Here is a tiny trained network, its code and every weight. The questions are about switching its units off for an input and a class, where a switched-off unit gives its printed mean instead of its output.

import numpy as np


def w(rows, s, z=0):
    codes = np.array(rows[::2]) - 128.0
    scale = np.full(codes.shape[1], s)
    scale[-1] = z or s
    return codes * scale


def f(y):
    return y / 2 * (1 + np.tanh(0.7978845608 * (y + 0.044715 * y**3)))


def log_softmax(a):
    a = a - a.max(-1, keepdims=True)
    return a - np.log(np.exp(a).sum(-1, keepdims=True))


def net(x, mask):
    res = np.array(x, float).reshape(1, 4) / 4 @ E
    y = f(res @ A[0][:, :-1].T + A[0][:, -1])
    res = res + np.where(mask, y, B[0][:, -1]) @ B[0][:, :-1]
    return log_softmax(res[-1] @ U[:, :-1].T + U[:, -1])


A, B = {}, {}
E = w([
[131,222,121,217],'x0',
[100,199,5,44],'x1',
[255,142,136,121],'x2',
[131,136,140,121],'x3',
],0.009)
A[0] = w([
[148,155,45,105,129],'n1',
[129,139,186,178,143],'n2',
[86,113,113,134,73],'n3',
[155,30,175,151,142],'n4',
[138,77,106,104,81],'n5',
[147,120,178,167,109],'n6',
[116,197,96,190,143],'n7',
[117,174,124,196,86],'n8',
[137,141,112,112,2],'n9',
[64,128,116,126,130],'n10',
[130,91,132,88,71],'n11',
[216,157,93,90,127],'n12',
[119,160,96,8,71],'n13',
[142,116,90,132,80],'n14',
[142,163,51,128,119],'n15',
[126,53,133,61,82],'n16',
[133,92,150,163,46],'n17',
[179,122,135,136,62],'n18',
],0.017,0.0084)
B[0] = w([
[39,210,232,119,218],'n1',
[63,189,163,1,214],'n2',
[97,88,249,42,146],'n3',
[8,228,161,84,254],'n4',
[228,167,118,154,154],'n5',
[78,219,154,44,194],'n6',
[189,140,225,27,210],'n7',
[242,107,138,110,181],'n8',
[119,203,251,57,121],'n9',
[89,46,194,19,189],'n10',
[239,188,219,89,153],'n11',
[46,28,196,25,215],'n12',
[77,213,97,102,236],'n13',
[85,157,209,28,127],'n14',
[73,218,211,94,200],'n15',
[249,177,224,84,207],'n16',
[47,202,176,64,153],'n17',
[53,33,224,11,148],'n18',
],0.0087,0.011)
U = w([
[160,161,177,113,172],'0',
[65,182,137,123,28],'1',
[91,124,155,104,254],'2',
[70,70,162,88,150],'3',
[88,148,141,137,186],'4',
[178,58,70,206,2],'5',
[181,62,78,200,2],'6',
[171,57,69,253,2],'7',
],0.014,0.009)

Each question gives the input, the list of numbers given to net, and the class t.
The units are the neurons (one row each of A and B). Each row of codes is followed by its name. A weight is (code - 128) times the scale printed after its matrix; where a second scale follows, it is the last column's (A, B and U).
mask holds one flag per neuron, in row order. A switched-off neuron (its flag False) gives its mean, the last column of its row in B, instead of its output. The means were averaged over made-up inputs and are rounded, as every weight is.
A unit's drop is (log p(t) with every unit on - log p(t) with that unit switched off) / (log p(t) with every unit on - log p(t) with every unit switched off).
The circuit of an input: a set's keep is (log p(t) with only the set's units on - log p(t) with every unit switched off) / (log p(t) with every unit on - log p(t) with every unit switched off). Starting from the 12 units with the biggest drops (on a tie, the unit counted first), units are removed one at a time, each time the one whose removal leaves the highest keep (on an exact tie, the one counted first), for as long as the keep stays at least 0.8.
units of the circuit, in order: the units of the circuit, biggest drop first
unit that matters most: the unit with the biggest drop
k most important neurons: the k neurons with the biggest drops, biggest first
drop when u is switched off: that unit's drop, to one decimal
input [-7,-8,5,3], class 1: units of the circuit, in order -> n4
input [0,7,5,1], class 1: 4 most important neurons -> n13, n1, n15, n10
input [4,1,0,1], class 0: units of the circuit, in order -> n7, n4
input [6,-4,-6,4], class 0: 3 most important neurons -> n8, n12, n7
input [7,-7,-7,0], class 0: 2 most important neurons -> n8, n7
input [-3,-4,-1,0], class 1: units of the circuit, in order -> n4, n12
input [-6,6,0,1], class 0: 4 most important neurons -> n16, n4, n11, n5
input [4,-8,-7,-3], class 1: 3 most important neurons -> n4, n6, n12
input [-5,6,0,6], class 1: 4 most important neurons -> n13, n1, n7, n8
input [7,-4,-8,-2], class 3: 2 most important neurons -> n10, n16
input [-8,8,2,7], class 0: 4 most important neurons -> n16, n11, n4, n5
input [-8,-6,2,-5], class 0: 2 most important neurons -> n16, n11
input [-3,-4,7,1], class 3: 2 most important neurons -> n18, n12
input [3,0,-8,-2], class 3: unit that matters most -> n10
input [-6,-4,8,6], class 3: 2 most important neurons -> n12, n18
input [7,5,3,-7], class 0: 3 most important neurons -> n7, n8, n4
input [5,2,6,2], class 3: 2 most important neurons -> n12, n16
input [2,3,8,-3], class 3: drop when n12 is switched off -> 0.5
input [4,3,8,-2], class 3: drop when n12 is switched off -> 0.7
input [-7,4,-6,1], class 0: most important neuron -> n16
input [-3,-8,-4,4], class 1: drop when n4 is switched off -> 0.2
input [-7,-3,-7,-5], class 0: drop when n10 is switched off -> -0.1
